Below is a small trained network, with its code and all its weights. Each question gives an input and a target symbol and asks what happens when units are switched off, that is, made to give their printed mean instead of their output.

import numpy as np


def w(rows, s, z=0):
    codes = np.array(rows[::2]) - 128.0
    scale = np.full(codes.shape[1], s)
    scale[-1] = z or s
    return codes * scale


def norm(h):
    return h / np.sqrt((h * h).mean(-1, keepdims=True) + 1e-5)


def f(y):
    return np.maximum(y, 0)


def softmax(a):
    e = np.exp(a - a.max(-1, keepdims=True))
    return e / e.sum(-1, keepdims=True)


def log_softmax(a):
    a = a - a.max(-1, keepdims=True)
    return a - np.log(np.exp(a).sum(-1, keepdims=True))


def net(x, mask):
    ids = ['ΛΦαβγδζημξπτ'.index(c) for c in x.split()]
    T = len(ids)
    res = E[ids] + P[:T]
    u = 0
    for l in range(2):
        q, k, v = (norm(res) @ M[l].T for M in (Q, K, V))
        z = softmax(np.where(np.tri(T) > 0, q @ k.T / 4**0.5, -1e9)) @ v
        res = res + np.where(mask[u], z, O[l][:, -1]) @ O[l][:, :-1]
        u += 1
        y = f(norm(res) @ A[l][:, :-1].T + A[l][:, -1])
        res = res + np.where(mask[u : u + 12], y, B[l][:, -1]) @ B[l][:, :-1]
        u += 12
    return log_softmax(norm(res)[-1] @ U[:, :-1].T + U[:, -1])


Q, K, V, O, A, B = {}, {}, {}, {}, {}, {}
E = w([
[213,173,120,116,141],'Λ',
[152,15,85,63,100],'Φ',
[136,126,122,124,175],'α',
[169,105,170,112,83],'β',
[119,171,111,149,208],'γ',
[128,143,50,60,170],'δ',
[50,6,128,190,152],'ζ',
[197,145,130,171,94],'η',
[157,111,132,120,163],'μ',
[124,156,133,198,218],'ξ',
[180,115,157,200,119],'π',
[149,113,143,183,145],'τ',
],0.013)
P = w([
[42,252,101,58,193],'0',
[255,110,194,209,178],'1',
[235,105,183,202,197],'2',
[225,106,173,210,209],'3',
[215,100,173,212,209],'4',
[221,92,160,207,198],'5',
[221,93,152,208,211],'6',
],0.0032)
Q[0] = w([
[179,89,113,163,106],'L0H0',
[57,57,254,123,45],'L0H0',
[174,82,194,254,177],'L0H0',
[226,100,111,129,211],'L0H0',
],0.0096)
K[0] = w([
[121,96,132,99,111],'L0H0',
[194,89,168,128,192],'L0H0',
[87,9,99,163,111],'L0H0',
[84,110,76,100,73],'L0H0',
],0.011)
V[0] = w([
[65,114,202,246,180],'L0H0',
[254,254,247,151,112],'L0H0',
[167,11,142,111,152],'L0H0',
[89,214,124,182,173],'L0H0',
],0.0042)
O[0] = w([
[43,209,216,184,50,185],'L0H0',
[84,76,22,215,46,113],'L0H0',
[247,131,203,100,2,254],'L0H0',
[98,190,57,108,186,112],'L0H0',
],0.0046,0.002)
A[0] = w([
[110,182,189,83,190,191],'L0N0',
[137,197,41,170,85,93],'L0N1',
[169,255,106,88,101,98],'L0N2',
[207,165,162,63,10,209],'L0N3',
[129,206,158,182,144,251],'L0N4',
[61,23,71,119,163,161],'L0N5',
[66,166,83,213,107,102],'L0N6',
[209,168,40,16,128,84],'L0N7',
[144,173,62,133,73,58],'L0N8',
[124,215,203,112,59,127],'L0N9',
[116,21,98,26,99,115],'L0N10',
[86,148,239,107,105,69],'L0N11',
],0.0069,0.0029)
B[0] = w([
[118,95,148,134,66,197],'L0N0',
[140,71,96,131,124,182],'L0N1',
[91,81,139,129,171,172],'L0N2',
[77,110,108,170,142,240],'L0N3',
[147,49,112,166,75,254],'L0N4',
[160,184,161,131,92,181],'L0N5',
[97,85,119,133,58,175],'L0N6',
[112,79,162,119,157,197],'L0N7',
[170,98,105,100,140,149],'L0N8',
[99,122,151,131,162,170],'L0N9',
[152,148,161,203,125,167],'L0N10',
[170,149,99,163,254,163],'L0N11',
],0.0093,0.0051)
Q[1] = w([
[150,61,85,169,130],'L1H0',
[88,249,156,34,85],'L1H0',
[80,152,57,125,76],'L1H0',
[125,43,138,175,150],'L1H0',
],0.011)
K[1] = w([
[72,174,94,11,152],'L1H0',
[219,87,138,227,130],'L1H0',
[223,154,185,120,187],'L1H0',
[97,144,95,73,117],'L1H0',
],0.012)
V[1] = w([
[164,212,223,143,110],'L1H0',
[203,101,132,224,88],'L1H0',
[114,25,254,135,160],'L1H0',
[211,109,84,56,195],'L1H0',
],0.0075)
O[1] = w([
[115,51,225,134,106,2],'L1H0',
[193,107,122,36,128,159],'L1H0',
[53,244,226,78,47,177],'L1H0',
[254,199,129,170,167,124],'L1H0',
],0.0071,0.0091)
A[1] = w([
[177,102,65,99,61,156],'L1N0',
[58,242,113,171,64,33],'L1N1',
[115,214,211,103,77,86],'L1N2',
[129,200,77,89,212,152],'L1N3',
[111,88,13,253,146,133],'L1N4',
[89,117,173,60,232,254],'L1N5',
[122,123,124,126,1,122],'L1N6',
[14,105,183,73,120,118],'L1N7',
[147,239,91,95,106,107],'L1N8',
[175,97,40,202,233,110],'L1N9',
[63,111,10,100,70,100],'L1N10',
[100,191,199,61,46,152],'L1N11',
],0.0069,0.0055)
B[1] = w([
[75,171,177,98,100,184],'L1N0',
[138,88,52,77,145,145],'L1N1',
[120,124,57,89,146,167],'L1N2',
[125,145,130,182,105,161],'L1N3',
[92,124,134,85,168,255],'L1N4',
[173,138,94,255,88,183],'L1N5',
[143,108,147,158,169,162],'L1N6',
[165,118,193,172,137,154],'L1N7',
[145,127,195,137,54,149],'L1N8',
[79,100,172,76,161,235],'L1N9',
[190,194,127,116,98,175],'L1N10',
[116,143,101,46,194,177],'L1N11',
],0.0087,0.0083)
U = w([
[99,99,123,201,43,144],'Λ',
[182,55,44,72,199,172],'Φ',
[108,102,139,172,42,123],'α',
[86,148,222,211,199,147],'β',
[40,201,55,124,129,87],'γ',
[2,110,90,175,178,98],'δ',
[184,103,33,147,20,213],'ζ',
[60,158,230,129,111,56],'η',
[205,207,56,194,189,166],'μ',
[221,89,209,69,115,179],'ξ',
[180,180,170,34,117,4],'π',
[89,236,120,71,84,82],'τ',
],0.0098,0.0029)

Each question gives the input, a string of symbols that net reads in full, and the target symbol t.
The units are the heads (4 rows each of Q, K, V and O) and the neurons (one row each of A and B). Each row of codes is followed by its name. A weight is (code - 128) times the scale printed after its matrix; where a second scale follows, it is the last column's (O, A, B and U).
mask holds one flag per unit, layer by layer, with each layer's heads first. A switched-off unit (its flag False) gives its mean, the last column of its rows in O or B, instead of its output. The means were averaged over made-up inputs and are rounded, as every weight is.
A unit's drop is (log p(t) with every unit on - log p(t) with that unit switched off) / (log p(t) with every unit on - log p(t) with every unit switched off).
The circuit of an input: a set's keep is (log p(t) with only the set's units on - log p(t) with every unit switched off) / (log p(t) with every unit on - log p(t) with every unit switched off). Starting from the 12 units with the biggest drops (on a tie, the unit counted first), units are removed one at a time, each time the one whose removal leaves the highest keep (on an exact tie, the one counted first), for as long as the keep stays at least 0.8.
units of the circuit, in order: the units of the circuit, biggest drop first
k most important neurons: the k neurons with the biggest drops, biggest first
k most important neurons of layer l: the k neurons of layer l with the biggest drops, biggest first
drop of u: that unit's drop, to one decimal
input γ η ξ ζ η, target β: units of the circuit, in order => [L0H0, L0N9]
input β π δ τ, target ξ: 3 most important neurons => [L0N10, L0N5, L1N5]
input Λ ξ η Λ α, target μ: units of the circuit, in order => [L1H0, L0H0]
input ζ ζ α γ ζ τ, target η: units of the circuit, in order => [L1H0]
input η Λ η μ η η, target Φ: units of the circuit, in order => [L1H0, L0H0]
input ζ π π, target η: 2 most important neurons => [L0N0, L1N11]
input Λ Λ β, target μ: units of the circuit, in order => [L1H0, L0H0, L0N4]
input η η π ξ η Φ, target ξ: units of the circuit, in order => [L0N10, L0N4]
input η Φ π π η, target Φ: units of the circuit, in order => [L1H0, L0H0, L0N10]
input β π β η η, target ζ: 2 most important neurons => [L1N9, L0N7]
input γ ζ μ, target δ: 2 most important neurons => [L0N7, L0N3]
input δ μ α Λ τ δ Λ, target β: units of the circuit, in order => [L1H0, L0N7, L0N2]
input Λ μ τ ξ ξ α γ, target γ: 2 most important neurons => [L0N7, L0N6]
input η π Φ β τ δ δ, target μ: units of the circuit, in order => [L1H0]
input Λ η α γ δ Φ Φ, target ξ: 4 most important neurons of layer 0 => [L0N7, L0N10, L0N5, L0N11]
input Φ ζ ζ β μ α, target π: 2 most important neurons of layer 0 => [L0N11, L0N10]
input ζ ζ μ η, target β: units of the circuit, in order => [L0H0, L0N3]
input Λ π α ζ ζ ζ, target β: 2 most important neurons of layer 1 => [L1N9, L1N10]
input Λ η τ, target μ: 2 most important neurons => [L0N0, L0N7]
input η η Φ η γ η η, target ξ: units of the circuit, in order => [L0H0]
input δ ξ γ ξ μ β α, target μ: 2 most important neurons => [L0N3, L1N0]
input π ξ η δ, target μ: 2 most important neurons => [L1N5, L0N4]
input β η η ζ Φ η ζ, target ξ: 2 most important neurons => [L0N10, L0N3]
input δ η η η δ μ, target μ: 2 most important neurons => [L0N3, L1N0]
input π Λ η, target ζ: 2 most important neurons of layer 1 => [L1N10, L1N9]
input γ δ β, target δ: 3 most important neurons of layer 0 => [L0N10, L0N3, L0N7]
input Λ γ η δ ζ τ, target μ: units of the circuit, in order => [L1H0]
input Φ η η γ, target π: 2 most important neurons => [L0N10, L1N11]
input μ η μ, target τ: drop of L0H0 => 0.1
